Each row of numbers belongs to one of the objects below and depends on some of the facts about them. Some rows are named. Which object is each other row?

Some objects and their rows:
pipleskik: [ 21  46   1 -13 -79  47  61   8 -16   1  -2  48 -21  13 -17]
stabul: [ -3   4 -12   3  -6  16  56 -27  16  25 -28  44  -9  16  22]
stekludra: [ 27 -23  13   8 -11 -11  29   4  11  12 -12   3  -8  -1   3]
rastek: [ 23  16 -22 -17 -52 -12  43  -7  -5  32   4   7 -24   5 -17]
letil: [-19 -30  -1   7 -20 -11 -14   1  -6  -9  -3  27  17 -13  47]
lagu: [-31  -3  19  20  29 -30 -33 -34   8  17  -2 -24  21 -17  37]
nidom: [  3 -29 -25  14  23 -24   6 -33  24  48 -25  -3   1  11  24]
trabruplal: [ 42 -30   6  12  -2 -16  31  12  17  -3  -5   2 -15  -1  20]
busonin: [-17 -39  17  11   7  -5 -41   0  -3  -8  -5  40  27 -19  47]
drogan: [ 47  33 -38  -2 -51   1 -29 -16  -2  42  39 -19 -44  20   9]
varafu: [ 12  18 -34 -20 -49  16 -54  -6 -11  47  31   2  -5  15  -1]
tronur: [ 17  -8  -4  29  39 -25 -27 -33  20  53   1 -37  -7   1  41]
zugas: [  0 -41 -10  -2   5 -29  27 -28  18  20 -32   3  -7   6  13]
flufen: [ -9 -41  11  14  39 -50 -36 -33  -1 -11  -4 -17  -9 -27  24]
dradrum: [  9   0  -3   4  23 -15  50  28 -18 -33 -26   1 -27 -19  -6]
druzoflik: [-34  89   2 -26   7  -6  -9  17 -27  23  16 -31 -19 -21 -23]
gropa: [ 22   5  -8 -14  15 -10  55  48 -14  -9 -26  -7 -26 -13 -34]
brogul: [-29 -36  16  35  48   2  16   8  -7 -53  -5   2 -11 -18 -27]
flader: [-47  42  12   8  -4   9  -7 -12 -19 -11  19 -11  -4 -10 -21]
gratris: [-30 -29   2  -5  19  37 -25  37 -16 -20   3  14  10  -3 -17]
trotrik: [-37 -24  11  23  29 -11  -7  -1 -18 -58  -8  -7 -13 -24 -27]
voflu: [-32  -4  54   2  74 -28 -21 -20 -14 -13   8 -11  12 -19 -15]
klavi: [-37  55  39 -38  10   7  -6  -3 -30   9  10  15  33  -8 -59]
tigetrim: [ 24 -19 -25  11   8  16 -57  38   2 -21  23 -27  -1  11  -8]
sutril: [ 53 -35 -11  28  23  -8 -33  17  14 -25  18 -46 -25   8  -1]
vigre: [ -3 -20 -16   8   4  -6  18  17   6  -4 -28 -20  15   7 -17]
zudri: [ 54 -45 -40  14  27 -21 -34   1  10 -37  10 -50 -36  -3 -18]
setris: [ -9  -9  -2  31  26  -1 -23  11  14  13   5 -47  21   2   0]
boven: [-28  11  24 -14  23  16 -10  -3  -9 -16   9  -5  69   2 -22]

How the objects are related:
vodra: is of sort; plufli: points at
stapa	vodra	511; drogan	vodra	313; peplun	vodra	838; tabar	vodra	210
pazu	vodra	210; vigre	vodra	838; potekos	vodra	766; velistin	vodra	903
trabruplal	vodra	313; pugal	vodra	903; brogul	vodra	54; gratris	vodra	54
trezeto	vodra	54; busonin	vodra	313; plasun	vodra	54; vefi	vodra	903
golustu	vodra	313; flilak	vodra	54; suber	vodra	903; tagusan	vodra	210
stabul	vodra	210; brarum	vodra	766; tutrir	vodra	210; muser	vodra	903
dusal	vodra	313; riker	vodra	838; druzate	vodra	313; buzo	vodra	313
skogrik	vodra	54; drefal	vodra	313; druzoflik	vodra	511; flufen	vodra	313
loklur	vodra	838; grumal	vodra	313; steger	vodra	313; neba	vodra	313
sutril	vodra	838; dridrem	vodra	313; veple	vodra	210; fizel	vodra	903
varafu	vodra	313; stekludra	vodra	313; stokle	vodra	210; simo	vodra	903
naran	vodra	54; nitrel	vodra	511; lagu	vodra	313; deflena	vodra	838
kabris	vodra	313; trotrik	vodra	54; draplus	vodra	210; rades	vodra	210
floflir	vodra	54; zufur	vodra	313; gastas	vodra	313; plusen	vodra	313
palun	vodra	54; truboskes	vodra	766; gropa	vodra	511; klapli	vodra	210
ronal	vodra	210; nukan	vodra	511; datrek	vodra	313; gidor	vodra	838
tigetrim	vodra	838; dradrum	vodra	511; tivi	vodra	511; nulas	vodra	313
teklu	vodra	210; pipleskik	vodra	210; voflu	vodra	766; soplar	vodra	313
saklin	vodra	313; plolokle	vodra	313; gimi	vodra	838; briken	vodra	54
kugriflem	vodra	838; zudri	vodra	838; zugas	vodra	313; klavi	vodra	766
flader	vodra	54; rotunor	vodra	313; stiko	vodra	903; lalim	vodra	210
lusa	vodra	54; nidom	vodra	313; plutru	vodra	210; skulusto	vodra	838
skori	vodra	313; tebagi	vodra	511; rastek	vodra	313; klinon	vodra	210
letil	vodra	313; tronur	vodra	313; setris	vodra	838; loklu	vodra	313
rofletul	vodra	210; boven	vodra	903; tavir	vodra	903; borum	vodra	210
klifu	vodra	313; stapa	plufli	brogul; stapa	plufli	nitrel; stapa	plufli	brarum
drogan	plufli	velistin; drogan	plufli	rofletul; drogan	plufli	sutril; drogan	plufli	neba
pazu	plufli	muser; pazu	plufli	drefal; pazu	plufli	skogrik; pazu	plufli	golustu
potekos	plufli	tebagi; potekos	plufli	sutril; potekos	plufli	tavir; potekos	plufli	tabar
pugal	plufli	truboskes; pugal	plufli	simo; pugal	plufli	tronur; pugal	plufli	tagusan
pugal	plufli	setris; pugal	plufli	teklu; plasun	plufli	rofletul; plasun	plufli	dridrem
plasun	plufli	lusa; plasun	plufli	trezeto; plasun	plufli	briken; plasun	plufli	boven
plasun	plufli	busonin; vefi	plufli	dradrum; vefi	plufli	nulas; vefi	plufli	klapli
flilak	plufli	saklin; flilak	plufli	voflu; flilak	plufli	draplus; tutrir	plufli	soplar
tutrir	plufli	brarum; tutrir	plufli	datrek; druzoflik	plufli	lagu; druzoflik	plufli	voflu
druzoflik	plufli	tagusan; druzoflik	plufli	teklu; steger	plufli	klinon; steger	plufli	draplus
steger	plufli	datrek; steger	plufli	boven; varafu	plufli	zufur; varafu	plufli	trezeto
varafu	plufli	buzo; stokle	plufli	truboskes; stokle	plufli	naran; stokle	plufli	setris
stokle	plufli	nidom; deflena	plufli	loklur; deflena	plufli	draplus; deflena	plufli	datrek
gastas	plufli	rades; gastas	plufli	dridrem; gastas	plufli	gratris; gastas	plufli	trezeto
plusen	plufli	skori; plusen	plufli	rotunor; plusen	plufli	busonin; palun	plufli	trabruplal
palun	plufli	riker; ronal	plufli	truboskes; ronal	plufli	sutril; ronal	plufli	tronur
ronal	plufli	floflir; ronal	plufli	brarum; ronal	plufli	lalim; ronal	plufli	dusal
nukan	plufli	tivi; nukan	plufli	zugas; gidor	plufli	trotrik; gidor	plufli	brogul
gidor	plufli	flufen; gidor	plufli	stiko; gidor	plufli	voflu; gidor	plufli	grumal
gidor	plufli	tavir; pipleskik	plufli	soplar; pipleskik	plufli	riker; pipleskik	plufli	nitrel
pipleskik	plufli	stekludra; plolokle	plufli	flufen; plolokle	plufli	kabris; gimi	plufli	nulas
gimi	plufli	velistin; gimi	plufli	suber; gimi	plufli	riker; gimi	plufli	druzate
kugriflem	plufli	klapli; kugriflem	plufli	peplun; kugriflem	plufli	letil; kugriflem	plufli	busonin
klavi	plufli	draplus; flader	plufli	stiko; flader	plufli	teklu; skulusto	plufli	dradrum
skulusto	plufli	nitrel; skulusto	plufli	tivi; skulusto	plufli	tavir; rastek	plufli	plutru
rastek	plufli	gropa; rastek	plufli	nitrel; loklu	plufli	tigetrim; loklu	plufli	zufur
loklu	plufli	rofletul; loklu	plufli	fizel; borum	plufli	veple; borum	plufli	zudri
borum	plufli	tabar; klifu	plufli	stabul; klifu	plufli	vigre; klifu	plufli	tivi
klifu	plufli	nidom

Which object is each row?
[-12  80 -22  -4 -47  36  29 -34   5  55  -2  24  -6  24  12] => stokle
[ 43  47 -11 -25 -27 -26 -16 -26  -9  23  39 -27 -59  11 -51] => potekos
[ -9 -12  19  25 -20  30  31   2   1 -49 -18  71   3 -10  45] => klapli
[-64  44  20 -11 -10  23  -4  19 -34 -28   7  16  18 -10 -53] => flilak
[ -8  -5  -4  29  28  17  18  17   8  -1  12 -21 -24  -2 -13] => floflir
[  4  39 -28 -36 -27 -11  53  28 -15  27 -16  -5 -43   0 -39] => nukan
[ 18  95 -15  -6 -59  33  17 -16   0  47  39  25 -46  27  13] => ronal
[ -3  43  15  -9 -62   6  51 -13 -15 -29  13  -3  29   5 -29] => vefi
[ 26  23  -8  24   8  30  13 -19  27  28   6  17 -21  20  47] => lalim
[-28  12  30   3   4  49  -1   5 -12  -4 -17  53  32   2   1] => klinon
[-21   9  37  15  46 -36   6 -48   0 -36   1 -28  41 -10  -9] => stiko
[-20 -22  24  16 -14   3 -13  39 -15 -56 -12  10  38 -23   0] => peplun
[ -3   8  -2   4 -46  39  69  46 -10 -31   6  11 -27  -6 -35] => palun
[-14 105  -8 -18 -34  -7  13 -37  -3  26  36 -48  31  19 -19] => pugal
[ 36 -47   7  29   8   5  41  48   3 -56   6 -14   9  -7 -12] => riker
[-37  43   4 -19 -31  31 -20  41 -35  -5  11 -15  33  -5 -65] => deflena
[-27  23  13  -9 -56   5 -35   0 -16  16   9  33  15  -7  25] => plusen
[  2  65  15  -6 -52  47  37   7  -5  21   9  34  -8  16 -19] => tutrir
[ 36  36 -12   9 -84  21  21  52 -15 -24  29 -10 -14   0 -22] => gimi
[  7  27 -40 -15 -46 -17  21 -21   7  66 -12   7 -14  24 -12] => klifu
[-19  52  -4   5 -43 -17 -28  11 -33 -17  28 -26 -18 -14 -47] => gidor
[-12  12   5  -9 -18 -43 -35 -42 -10   7   2 -13 -16 -13   2] => plolokle
[ 21 -10   4   7 -12  24  59  -7   4 -26 -37  43 -30   7   8] => plutru
[ 12 -48  25 -55  37 -43  44 -10  54 -25 -45 -27  77   5  27] => muser
[-13  41   9   6  32 -20  19 -40  22   1   9 -43  43  14   9] => simo
[-27  -9  32   1  27  24 -19  38 -14 -24  -5 -10  47 -11 -43] => loklur
[  4  20 -22   4 -59   4  16  27 -23 -21  12  -9 -20   7 -52] => skulusto

